Below are the code and all the weights of a small trained network. Each question names an input and a class and asks about switching units off, where a switched-off unit gives its printed mean instead of its output.

import numpy as np


def w(rows, s, z=0):
    codes = np.array(rows[::2]) - 128.0
    scale = np.full(codes.shape[1], s)
    scale[-1] = z or s
    return codes * scale


def norm(h):
    return h / np.sqrt((h * h).mean(-1, keepdims=True) + 1e-5)


def f(y):
    return np.maximum(y, 0)


def log_softmax(a):
    a = a - a.max(-1, keepdims=True)
    return a - np.log(np.exp(a).sum(-1, keepdims=True))


def net(x, mask):
    res = np.array(x, float).reshape(1, 7) / 4 @ E
    u = 0
    for l in range(2):
        y = f(norm(res) @ A[l][:, :-1].T + A[l][:, -1])
        res = res + np.where(mask[u : u + 7], y, B[l][:, -1]) @ B[l][:, :-1]
        u += 7
    return log_softmax(norm(res)[-1] @ U[:, :-1].T + U[:, -1])


A, B = {}, {}
E = w([
[150,121,122,94,118,119,119,153,119,131,160],'x0',
[119,117,125,125,121,129,124,119,142,134,126],'x1',
[127,128,144,126,97,100,94,143,131,106,117],'x2',
[138,145,128,131,134,119,132,149,97,97,119],'x3',
[216,186,175,213,83,197,95,99,111,112,202],'x4',
[105,84,174,145,111,210,82,188,81,137,106],'x5',
[128,185,124,165,176,184,2,134,165,125,153],'x6',
],0.0086)
A[0] = w([
[198,128,151,174,82,127,172,97,141,97,169,12],'0.n0',
[99,81,173,113,47,151,142,128,45,175,107,73],'0.n1',
[187,124,115,182,47,117,147,72,79,109,157,44],'0.n2',
[97,175,117,115,112,96,132,21,71,135,195,122],'0.n3',
[134,20,170,139,118,184,166,139,71,105,121,65],'0.n4',
[113,54,174,114,180,128,154,178,134,127,77,4],'0.n5',
[228,199,255,179,97,192,124,111,132,130,192,150],'0.n6',
],0.0079,0.0045)
B[0] = w([
[97,73,211,122,159,168,177,152,115,227,174,167],'0.n0',
[122,66,37,180,65,80,185,87,125,143,81,175],'0.n1',
[25,144,201,133,118,153,251,170,194,151,168,174],'0.n2',
[102,118,174,135,126,104,90,154,191,72,152,170],'0.n3',
[228,93,42,254,38,113,71,140,126,28,128,173],'0.n4',
[152,237,175,153,152,159,142,135,25,246,140,161],'0.n5',
[176,38,48,142,43,49,167,71,64,121,70,244],'0.n6',
],0.0072,0.011)
A[1] = w([
[153,85,32,115,122,166,62,148,70,138,27,116],'1.n0',
[107,154,1,90,150,33,171,114,154,126,59,253],'1.n1',
[76,107,140,75,75,115,246,71,119,96,177,145],'1.n2',
[176,118,102,111,58,130,164,62,196,53,126,83],'1.n3',
[94,234,79,60,198,156,76,149,227,76,126,61],'1.n4',
[75,113,168,105,129,232,91,223,137,152,106,70],'1.n5',
[144,53,167,187,33,184,169,183,69,162,93,175],'1.n6',
],0.0074,0.004)
B[1] = w([
[65,164,144,74,101,164,248,140,199,127,185,198],'1.n0',
[198,91,92,153,93,122,62,78,91,88,140,233],'1.n1',
[112,155,179,173,175,159,114,205,129,77,165,207],'1.n2',
[158,76,182,113,88,112,148,146,68,97,146,180],'1.n3',
[112,255,116,42,101,187,147,159,115,216,71,160],'1.n4',
[82,59,206,195,194,111,126,149,176,86,156,146],'1.n5',
[95,208,98,62,243,134,39,119,186,164,89,245],'1.n6',
],0.01,0.013)
U = w([
[201,47,84,244,52,87,149,69,107,10,191,253],'0',
[110,230,11,53,109,172,99,55,153,127,98,62],'1',
[1,179,254,144,179,173,215,209,213,103,212,107],'2',
],0.0081,0.00074)

Each question gives the input, the list of numbers given to net, and the class t.
The units are the neurons (one row each of A and B). Each row of codes is followed by its name. A weight is (code - 128) times the scale printed after its matrix; where a second scale follows, it is the last column's (A, B and U).
mask holds one flag per neuron, layer by layer. A switched-off neuron (its flag False) gives its mean, the last column of its row in B, instead of its output. The means were averaged over made-up inputs and are rounded, as every weight is.
A unit's drop is (log p(t) with every unit on - log p(t) with that unit switched off) / (log p(t) with every unit on - log p(t) with every unit switched off).
The circuit of an input: a set's keep is (log p(t) with only the set's units on - log p(t) with every unit switched off) / (log p(t) with every unit on - log p(t) with every unit switched off). Starting from the 12 units with the biggest drops (on a tie, the unit counted first), units are removed one at a time, each time the one whose removal leaves the highest keep (on an exact tie, the one counted first), for as long as the keep stays at least 0.8.
units of the circuit, in order: the units of the circuit, biggest drop first
unit that matters most: the unit with the biggest drop
top k neurons: the k neurons with the biggest drops, biggest first
top k neurons in layer l: the k neurons of layer l with the biggest drops, biggest first
input [6,-4,-4,3,-7,-8,-5], class 0: units of the circuit, in order -> (1.n6)
input [-7,-3,8,2,7,3,4], class 1: top 2 neurons in layer 1 -> (1.n6; 1.n1)
input [4,-6,6,7,6,-3,-2], class 2: top 3 neurons -> (0.n2; 0.n0; 1.n1)
input [1,-2,2,-3,7,1,5], class 1: top 4 neurons -> (1.n6; 1.n1; 0.n4; 0.n1)
input [0,-4,8,7,0,3,-6], class 1: top 2 neurons -> (1.n6; 0.n6)
input [-1,-3,5,-4,-1,3,-5], class 1: top 2 neurons in layer 0 -> (0.n5; 0.n6)
input [-7,-6,2,-5,-4,5,-8], class 1: top 3 neurons -> (1.n6; 0.n5; 0.n6)
input [5,1,-3,3,-5,-5,-8], class 0: top 2 neurons in layer 1 -> (1.n1; 1.n6)
input [-1,-4,7,6,-5,2,8], class 2: top 2 neurons -> (0.n6; 1.n5)
input [-3,-3,-4,8,1,7,1], class 1: top 2 neurons -> (1.n6; 1.n0)
input [0,-4,-3,0,4,-7,8], class 0: top 2 neurons -> (0.n6; 1.n6)
input [0,2,2,-4,7,2,3], class 1: top 4 neurons in layer 0 -> (0.n6; 0.n4; 0.n1; 0.n0)
input [-7,6,-2,-8,-5,4,8], class 2: top 2 neurons in layer 1 -> (1.n5; 1.n6)
input [1,-5,-6,-3,-6,-4,-4], class 0: units of the circuit, in order -> (1.n1)
input [6,0,-4,7,-2,-5,0], class 0: top 3 neurons in layer 1 -> (1.n6; 1.n1; 1.n0)
input [1,2,-1,-6,8,3,1], class 1: top 4 neurons -> (1.n6; 0.n6; 1.n1; 0.n0)
input [-4,2,-8,8,-3,1,7], class 2: top 2 neurons -> (0.n6; 1.n5)
input [1,8,0,6,2,-8,8], class 0: top 3 neurons -> (1.n6; 0.n6; 1.n3)
input [7,5,-7,-4,1,-7,0], class 2: top 2 neurons in layer 0 -> (0.n6; 0.n1)
input [-4,-5,0,-5,-6,3,-5], class 1: unit that matters most -> 0.n5
input [6,0,-2,-7,-8,-8,-7], class 0: top 2 neurons -> (1.n1; 1.n6)
input [-1,-1,-1,-2,-5,-6,-7], class 0: top 2 neurons -> (1.n1; 1.n6)
input [-5,-8,-4,-8,8,-5,-1], class 2: top 4 neurons in layer 0 -> (0.n2; 0.n0; 0.n4; 0.n1)
input [-1,-6,7,-2,-7,-7,-7], class 0: top 2 neurons in layer 1 -> (1.n1; 1.n6)
